Below is a small trained network, with its code and all its weights. Each question gives an input and a class and asks what happens when units are switched off, that is, made to give their printed mean instead of their output.

import numpy as np


def w(rows, s, z=0):
    codes = np.array(rows[::2]) - 128.0
    scale = np.full(codes.shape[1], s)
    scale[-1] = z or s
    return codes * scale


def f(y):
    return y / 2 * (1 + np.tanh(0.7978845608 * (y + 0.044715 * y**3)))


def log_softmax(a):
    a = a - a.max(-1, keepdims=True)
    return a - np.log(np.exp(a).sum(-1, keepdims=True))


def net(x, mask):
    res = np.array(x, float).reshape(1, 7) / 4 @ E
    y = f(res @ A[0][:, :-1].T + A[0][:, -1])
    res = res + np.where(mask, y, B[0][:, -1]) @ B[0][:, :-1]
    return log_softmax(res[-1] @ U[:, :-1].T + U[:, -1])


A, B = {}, {}
E = w([
[126,128,130,128,130],'x0',
[140,227,168,192,21],'x1',
[126,128,129,128,128],'x2',
[108,73,61,244,149],'x3',
[239,116,254,156,190],'x4',
[131,128,125,128,125],'x5',
[53,34,239,132,62],'x6',
],0.0075)
A[0] = w([
[156,182,128,40,121,255],'n0',
[96,162,60,148,138,160],'n1',
[118,225,120,165,68,164],'n2',
[199,201,102,134,175,203],'n3',
[116,59,47,57,87,124],'n4',
[69,88,185,143,113,74],'n5',
[170,173,88,136,143,77],'n6',
[100,152,91,246,183,144],'n7',
[85,114,114,254,176,65],'n8',
[104,202,168,46,127,105],'n9',
[127,178,134,184,86,229],'n10',
[106,46,114,52,189,54],'n11',
[116,183,162,89,118,186],'n12',
[164,184,61,171,177,194],'n13',
[203,107,168,139,165,79],'n14',
[226,81,162,112,190,157],'n15',
[96,30,177,141,111,124],'n16',
[123,185,81,121,241,81],'n17',
[83,138,139,42,223,105],'n18',
[102,131,91,105,94,98],'n19',
[120,231,173,163,57,50],'n20',
[129,93,160,132,64,93],'n21',
[18,157,105,67,127,167],'n22',
[52,151,44,89,155,94],'n23',
[138,199,100,152,201,73],'n24',
[103,125,106,227,146,122],'n25',
[127,92,108,192,126,54],'n26',
[116,148,122,198,122,62],'n27',
[77,143,66,102,62,82],'n28',
[172,199,108,160,121,72],'n29',
],0.01,0.0073)
B[0] = w([
[114,55,142,135,91,254],'n0',
[130,121,174,135,104,185],'n1',
[104,125,108,143,172,216],'n2',
[87,115,167,137,78,234],'n3',
[134,152,148,184,173,188],'n4',
[110,190,167,93,87,165],'n5',
[105,158,150,87,66,152],'n6',
[164,84,104,116,106,192],'n7',
[195,120,116,55,75,171],'n8',
[233,85,97,73,97,185],'n9',
[100,81,105,158,226,221],'n10',
[128,180,25,113,185,186],'n11',
[142,87,112,117,128,194],'n12',
[93,115,136,132,89,223],'n13',
[157,183,142,161,143,173],'n14',
[130,143,147,173,164,228],'n15',
[65,137,163,61,117,204],'n16',
[70,154,118,111,97,178],'n17',
[131,124,85,108,164,187],'n18',
[191,155,158,146,113,146],'n19',
[122,164,2,127,187,189],'n20',
[75,177,104,104,80,153],'n21',
[152,123,164,163,113,209],'n22',
[138,146,149,158,139,188],'n23',
[90,155,165,77,91,161],'n24',
[162,100,96,115,88,171],'n25',
[190,161,90,79,63,137],'n26',
[170,151,92,81,135,135],'n27',
[195,170,202,147,129,178],'n28',
[101,171,95,119,105,160],'n29',
],0.0091)
U = w([
[26,229,146,76,51,36],'0',
[253,70,81,56,71,42],'1',
[98,213,15,151,207,95],'2',
[210,247,206,230,138,52],'3',
[79,41,134,182,126,254],'4',
[81,48,133,175,125,239],'5',
],0.011,0.0067)

Each question gives the input, the list of numbers given to net, and the class t.
The units are the neurons (one row each of A and B). Each row of codes is followed by its name. A weight is (code - 128) times the scale printed after its matrix; where a second scale follows, it is the last column's (A, B and U).
mask holds one flag per neuron, in row order. A switched-off neuron (its flag False) gives its mean, the last column of its row in B, instead of its output. The means were averaged over made-up inputs and are rounded, as every weight is.
A unit's drop is (log p(t) with every unit on - log p(t) with that unit switched off) / (log p(t) with every unit on - log p(t) with every unit switched off).
The circuit of an input: a set's keep is (log p(t) with only the set's units on - log p(t) with every unit switched off) / (log p(t) with every unit on - log p(t) with every unit switched off). Starting from the 12 units with the biggest drops (on a tie, the unit counted first), units are removed one at a time, each time the one whose removal leaves the highest keep (on an exact tie, the one counted first), for as long as the keep stays at least 0.8.
circuit, biggest first: the units of the circuit, biggest drop first
top k neurons: the k neurons with the biggest drops, biggest first
drop of u: that unit's drop, to one decimal
input [-8,-4,7,1,7,-5,-4], class 3: circuit, biggest first : n14
input [-2,6,1,3,0,-8,-6], class 5: circuit, biggest first : n10, n3
input [-4,6,1,-8,6,-8,-7], class 1: top 3 neurons : n9, n0, n12
input [0,-7,4,8,0,-5,7], class 1: circuit, biggest first : n8, n26
input [6,-2,0,6,5,5,0], class 1: circuit, biggest first : n8, n7
input [-6,7,-3,-3,4,1,5], class 2: circuit, biggest first : n20, n10
input [-5,0,-2,-1,-5,1,-4], class 3: top 2 neurons : n28, n23
input [1,-6,-3,-1,0,2,4], class 2: circuit, biggest first : n11, n3
input [8,4,-5,-5,1,-7,-1], class 5: circuit, biggest first : n0, n10
input [5,-3,3,5,-5,-2,-4], class 1: circuit, biggest first : n7, n8
input [-3,-7,5,7,-8,-7,-4], class 3: top 2 neurons : n4, n23
input [6,-5,-4,-4,8,6,3], class 3: top 2 neurons : n14, n15
input [4,1,4,-5,-6,-6,5], class 3: top 2 neurons : n28, n22
input [2,8,2,-6,-5,-5,-3], class 2: top 2 neurons : n20, n2
input [-1,8,3,-1,3,-3,-2], class 2: circuit, biggest first : n20
input [-7,-1,-6,-7,5,-7,8], class 0: top 2 neurons : n16, n5
input [6,-4,1,-3,-3,2,5], class 0: top 2 neurons : n10, n16
input [-2,-6,-3,-4,-1,1,-1], class 2: top 2 neurons : n11, n18
input [-5,6,-3,1,-3,-8,-6], class 5: top 3 neurons : n10, n3, n11
input [3,-1,-5,-8,0,-4,0], class 1: circuit, biggest first : n9
input [-8,6,4,1,3,-5,8], class 0: top 2 neurons : n5, n21
input [7,8,-5,4,7,-3,-6], class 2: top 2 neurons : n20, n10
input [3,8,-6,-7,8,6,-6], class 2: drop of n10 : 0.2
